Each row was made from one small tree. Brackets hold a mark, then the marks that hang from it, in alphabetical order. Every link used is in the known rows. Write each row's tree.
Known rows
(kobim mebevub): [ 0.22  0.06 -0.35 -0.27  0.07  0.09  0.02 -0.04 -0.05  0.06 -0.36 -0.10
 -0.07  0.23 -0.22  0.13  0.06 -0.26 -0.11  0.03  0.03  0.01 -0.08  0.04]
(pigun (dilutef (karu (lafod fepo)) (kobim mebevub podi))): [-0.19 -0.16  0.39 -0.10 -0.06 -0.14  0.02  0.21  0.10  0.15 -0.03  0.42
 -0.40  0.14  0.30 -0.74  0.14  0.10 -0.14  0.27  0.13 -0.08 -0.66 -0.21]
(seda (fepo (karu kobim))): [-0.24  0.30  0.08  0.28 -0.09  0.10 -0.20 -0.15  0.07  0.02 -0.13 -0.41
  0.19 -0.02  0.13 -0.05 -0.39  0.17 -0.21  0.11 -0.31 -0.24 -0.47 -0.04]
(kobim lafod mebevub podi): [ 0.30 -0.19 -0.41  0.01 -0.02  0.05  0.14 -0.01  0.03 -0.04 -0.24  0.13
 -0.30  0.08 -0.06  0.04  0.18 -0.21  0.03 -0.23  0.13 -0.02  0.19  0.06]
(mebevub (pigun (dilutef karu kobim))): [-0.30 -0.13  0.33  0.06  0.07  0.06 -0.11  0.18  0.03  0.18 -0.35  0.23
 -0.23  0.30  0.11 -0.11 -0.26  0.20  0.36  0.26  0.34  0.09 -0.28  0.02]
(podi (pigun (dilutef (karu kobim)))): [-0.47 -0.19  0.56 -0.37  0.03 -0.11 -0.07  0.13 -0.02  0.28 -0.04 -0.05
  0.02  0.30  0.05  0.08 -0.37  0.12  0.15  0.30  0.08 -0.24  0.02  0.05]
(pigun (dilutef (karu vubib) (kobim lafod mebevub podi))): [-0.08 -0.20  0.42 -0.12  0.37 -0.11  0.04  0.12  0.07  0.09  0.08  0.58
 -0.33 -0.07  0.25 -0.21  0.13  0.24  0.05  0.11  0.26  0.07  0.02 -0.13]
(seda (fepo (karu lafod (vubib (kobim pigun))))): [-0.15  0.39  0.32  0.08 -0.09 -0.02 -0.07  0.04  0.13 -0.21  0.50 -0.09
  0.13 -0.24  0.05 -0.50 -0.29  0.36 -0.14 -0.13 -0.11 -0.19 -0.02 -0.12]
(fepo (karu (kobim (pigun dilutef)) lafod vubib)): [-0.21 -0.20  0.53 -0.12 -0.04 -0.30 -0.21  0.23  0.04 -0.06  0.32  0.02
  0.06 -0.42  0.11 -0.48 -0.02  0.45 -0.20 -0.02 -0.27  0.11  0.06 -0.07]
(kobim (lafod (fepo karu)) (mebevub pigun vubib) podi): [-0.08 -0.37 -0.61  0.35 -0.24  0.28 -0.16  0.21 -0.07 -0.48 -0.31  0.05
 -0.07 -0.41  0.05 -0.23  0.52 -0.01 -0.07 -0.03  0.08  0.28 -0.15 -0.03]
(podi (pigun dilutef)): [-0.10 -0.16  0.40 -0.13 -0.08 -0.17  0.07  0.12 -0.12  0.05 -0.11  0.03
  0.01  0.30 -0.29  0.27 -0.25 -0.15  0.22  0.10  0.03 -0.20 -0.15  0.16]
(fepo (karu (kobim lafod (pigun dilutef) podi) vubib)): [-0.14 -0.39  0.45  0.12 -0.20 -0.28 -0.02  0.25  0.09 -0.45  0.23  0.10
 -0.08 -0.47  0.08 -0.40  0.04  0.34 -0.12 -0.20 -0.06  0.07  0.24  0.10]
(pigun (dilutef (kobim (lafod (fepo karu)) mebevub podi))): [ 0.03 -0.39  0.20  0.20 -0.05 -0.10  0.09  0.27  0.03 -0.26 -0.02  0.36
 -0.38 -0.17  0.25 -0.48  0.19  0.17 -0.35  0.24  0.02 -0.19 -0.77 -0.06]
(podi pigun): [ 0.05 -0.09 -0.04 -0.11 -0.18  0.01  0.00 -0.02 -0.02  0.11 -0.10 -0.15
  0.01  0.35 -0.34  0.41 -0.16 -0.24  0.23 -0.04  0.14 -0.14 -0.08  0.14]
(podi (pigun (dilutef karu))): [-0.42 -0.11  0.57 -0.26 -0.03 -0.08 -0.04  0.15 -0.06  0.23 -0.07  0.09
 -0.13  0.31 -0.09  0.18 -0.34 -0.01  0.24  0.22  0.13 -0.25  0.00  0.00]
(karu (kobim (lafod fepo) mebevub) (vubib seda)): [ 0.35  0.01 -0.43  0.14  0.33  0.05 -0.01 -0.17 -0.01  0.23  0.18  0.15
  0.03 -0.03 -0.02  0.45  0.63 -0.22 -0.30  0.09 -0.25  0.28 -0.17 -0.17]
(seda fepo (vubib kobim)): [ 0.26  0.24 -0.29  0.00 -0.01  0.19  0.13 -0.30  0.01  0.05  0.16 -0.38
  0.42  0.09 -0.06  0.10 -0.61 -0.08  0.20 -0.05 -0.05 -0.20  0.14 -0.04]
(vubib (kobim lafod podi)): [ 0.25 -0.19 -0.29 -0.09 -0.18  0.06  0.42 -0.08  0.10  0.03 -0.17 -0.06
 -0.04  0.07  0.10  0.02 -0.22 -0.05  0.26 -0.30  0.16 -0.10  0.50  0.16]
(pigun (dilutef (karu (kobim mebevub podi) lafod))): [-0.28 -0.12  0.32 -0.40  0.11 -0.15 -0.05  0.12  0.03  0.20 -0.08  0.15
 -0.21  0.03  0.38 -0.69  0.01  0.15 -0.08  0.08 -0.03 -0.04  0.17 -0.04]
(fepo (karu lafod (vubib kobim seda))): [ 0.16  0.26 -0.03 -0.08  0.21  0.01 -0.01 -0.17 -0.06  0.21  0.42 -0.03
  0.13 -0.37  0.23 -0.01  0.20  0.10 -0.17 -0.08 -0.27  0.18  0.37 -0.07]
(podi (pigun (dilutef (kobim (mebevub vubib))))): [-0.14 -0.20  0.19 -0.28  0.04 -0.22 -0.02  0.15 -0.15 -0.02 -0.32  0.13
  0.04  0.21 -0.19  0.27  0.06  0.04  0.15  0.23  0.29 -0.09 -0.37  0.06]
(pigun (dilutef (karu kobim vubib))): [-0.35 -0.04  0.49 -0.36  0.27 -0.09 -0.06 -0.02  0.02  0.33 -0.07  0.02
  0.19 -0.08  0.14  0.02 -0.23  0.20  0.03  0.26 -0.18  0.18  0.19 -0.09]
(dilutef kobim): [ 0.20 -0.05 -0.17  0.02 -0.16  0.00  0.05 -0.12  0.11  0.28 -0.37 -0.10
 -0.07  0.29 -0.09  0.30 -0.17 -0.04  0.16 -0.01  0.17  0.00 -0.37  0.02]
(seda fepo vubib): [ 0.25  0.18 -0.28  0.34 -0.10  0.15 -0.10 -0.30 -0.01  0.13  0.05 -0.29
  0.28  0.07 -0.21  0.32 -0.43 -0.18  0.20 -0.10 -0.16 -0.07 -0.12 -0.15]
(fepo karu): [ 0.00 -0.02 -0.13  0.00 -0.17  0.10 -0.10 -0.02 -0.01  0.04 -0.26 -0.26
 -0.02 -0.12 -0.02  0.10 -0.15 -0.01 -0.12  0.03 -0.14 -0.03 -0.10  0.01]
(kobim lafod): [ 0.22 -0.20 -0.32  0.14 -0.05  0.07  0.12 -0.11  0.06  0.45 -0.30  0.01
 -0.14  0.12 -0.04  0.57 -0.14 -0.05  0.26 -0.16 -0.04 -0.03  0.18 -0.10]
(lafod (fepo (karu (kobim (pigun dilutef)) (vubib seda)))): [-0.17  0.02  0.41  0.23 -0.26 -0.24 -0.13  0.20 -0.03 -0.38  0.25 -0.03
  0.04 -0.30 -0.13 -0.15  0.37 -0.04 -0.50  0.16 -0.32  0.21 -0.45 -0.01]

Which tree is each row?
[ 0.03 -0.46 -0.14  0.17  0.06  0.03  0.10  0.27 -0.05 -0.32 -0.16  0.26
 -0.12  0.06  0.05 -0.48  0.26 -0.06 -0.01  0.11  0.06  0.13 -0.30  0.18]  (karu (kobim (lafod fepo) (mebevub (pigun dilutef)) podi))
[ 0.02 -0.11 -0.60  0.03 -0.21  0.17 -0.10  0.08 -0.11 -0.46 -0.59 -0.11
  0.05 -0.03 -0.25 -0.13  0.39 -0.28  0.24 -0.20  0.29  0.43  0.18  0.24]  (kobim (mebevub pigun vubib) podi)
[ 0.08  0.38 -0.09 -0.45  0.47  0.09 -0.01 -0.14 -0.03  0.40  0.35  0.19
 -0.06  0.00  0.23 -0.06  0.34 -0.03 -0.12  0.06  0.01  0.18  0.55 -0.19]  (dilutef (karu lafod (vubib (kobim mebevub) seda)))
[ 0.15  0.47 -0.18  0.50  0.04  0.10  0.26 -0.29  0.04  0.32 -0.01 -0.01
 -0.05  0.25  0.10  0.56 -0.19 -0.11  0.15 -0.19 -0.09 -0.27  0.10 -0.07]  (vubib (kobim lafod) (seda fepo))
[ 0.19  0.01 -0.11 -0.28  0.10  0.04  0.19 -0.09  0.07  0.30  0.27 -0.01
  0.33 -0.08  0.02 -0.13 -0.05  0.00 -0.02  0.08 -0.21  0.18 -0.04 -0.13]  (karu (lafod fepo) (vubib kobim))
[-0.04  0.42  0.02  0.57 -0.29  0.03  0.09 -0.02  0.09 -0.18  0.18 -0.09
 -0.26  0.02  0.09  0.14 -0.13  0.09 -0.12 -0.23  0.01 -0.40  0.03 -0.06]  (vubib (kobim lafod pigun) (seda (fepo karu)))
[-0.44 -0.13  0.67 -0.44  0.26 -0.13 -0.13  0.08 -0.03  0.22  0.23  0.06
  0.21  0.08  0.00  0.11 -0.23  0.17  0.12  0.31  0.01  0.00  0.13  0.02]  (podi (pigun (dilutef (karu kobim vubib))))
[ 0.21 -0.09 -0.36  0.32  0.08  0.16 -0.21 -0.16  0.02 -0.25  0.37 -0.17
  0.10 -0.35  0.27 -0.30 -0.10  0.17 -0.21 -0.10 -0.13 -0.22  0.03 -0.11]  (seda (fepo (karu (kobim lafod mebevub podi))) vubib)
[ 0.14 -0.16  0.01 -0.37  0.19 -0.13 -0.13  0.01 -0.01 -0.11  0.48  0.07
  0.16  0.03 -0.09 -0.33  0.32 -0.02 -0.01 -0.13  0.09  0.11  0.12  0.15]  (karu (kobim mebevub (podi pigun)) lafod vubib)
[ 0.11  0.64  0.08  0.62  0.13 -0.04 -0.15 -0.34  0.00  0.42  0.26  0.11
  0.08  0.03 -0.08  0.39  0.17 -0.16  0.08 -0.24 -0.37  0.17 -0.18 -0.23]  (karu lafod (vubib (seda fepo)))
[ 0.30  0.25 -0.56 -0.13  0.21  0.23  0.10 -0.01 -0.14 -0.24 -0.18 -0.05
 -0.06  0.33 -0.15  0.00  0.31 -0.36  0.02  0.00  0.28  0.18  0.22  0.29]  (vubib (kobim (mebevub pigun)) seda)
[ 0.18  0.24 -0.18 -0.14  0.03  0.10  0.11  0.01 -0.07 -0.62  0.34 -0.05
  0.08 -0.32 -0.02 -0.46  0.57 -0.32 -0.61  0.08 -0.09  0.20 -0.16  0.16]  (lafod (fepo (karu (vubib (kobim mebevub podi) seda))))
[ 0.05 -0.36  0.23 -0.08  0.06 -0.18  0.16  0.21 -0.11 -0.20  0.05  0.35
 -0.30  0.20 -0.14 -0.02  0.08 -0.13  0.14 -0.07  0.20 -0.27  0.06  0.20]  (kobim lafod mebevub (podi (pigun dilutef)))
[-0.05 -0.09  0.06 -0.13 -0.20 -0.06 -0.23  0.09  0.11 -0.31  0.12 -0.30
  0.13 -0.27 -0.14 -0.16  0.02  0.19 -0.26 -0.04 -0.06  0.15  0.04  0.07]  (fepo (karu (kobim pigun) vubib))
[-0.02  0.66  0.42  0.03  0.18 -0.20  0.16  0.10 -0.09 -0.52  0.25  0.16
  0.00  0.17 -0.30 -0.17  0.10 -0.19 -0.26 -0.01  0.01 -0.10 -0.10  0.12]  (karu (vubib (kobim mebevub (pigun dilutef)) (seda fepo)))
[-0.14 -0.30 -0.05 -0.29  0.05  0.06 -0.06  0.06  0.08  0.07  0.12  0.08
 -0.25  0.26  0.16 -0.07  0.07  0.04  0.10  0.01  0.37 -0.24  0.29  0.04]  (dilutef (karu (kobim lafod mebevub (podi pigun))))
[-0.27  0.57 -0.11  0.70 -0.30  0.08 -0.24 -0.26 -0.10  0.03 -0.35 -0.30
  0.11 -0.23 -0.01  0.54  0.11 -0.12 -0.08 -0.09 -0.33  0.03 -0.26 -0.17]  (mebevub (vubib (seda (fepo karu))))
[ 0.29 -0.09 -0.21 -0.24  0.29  0.09  0.30 -0.15  0.06  0.30  0.09  0.04
  0.21 -0.08  0.03  0.38 -0.19  0.11  0.20 -0.09  0.00  0.09  0.54 -0.02]  (karu (vubib (kobim lafod)))
[ 0.09  0.18 -0.17  0.36 -0.11  0.20 -0.26 -0.22 -0.02 -0.05  0.20 -0.35
  0.23 -0.23 -0.02  0.10 -0.41  0.04 -0.06 -0.02 -0.27 -0.15 -0.20 -0.18]  (seda (fepo karu) vubib)
[ 0.05 -0.25 -0.63  0.01 -0.02  0.25  0.17 -0.04 -0.04  0.16 -0.46 -0.09
  0.22 -0.06  0.06  0.40 -0.11  0.14  0.55 -0.16  0.22  0.22  0.64  0.06]  (mebevub pigun (vubib (kobim lafod)))
[ 0.04  0.20 -0.38 -0.04 -0.58 -0.07  0.17 -0.06 -0.02 -0.15 -0.41 -0.33
  0.06  0.07 -0.26  0.43  0.18 -0.26  0.15 -0.31  0.20  0.17  0.48  0.10]  (mebevub (vubib (kobim pigun) seda))
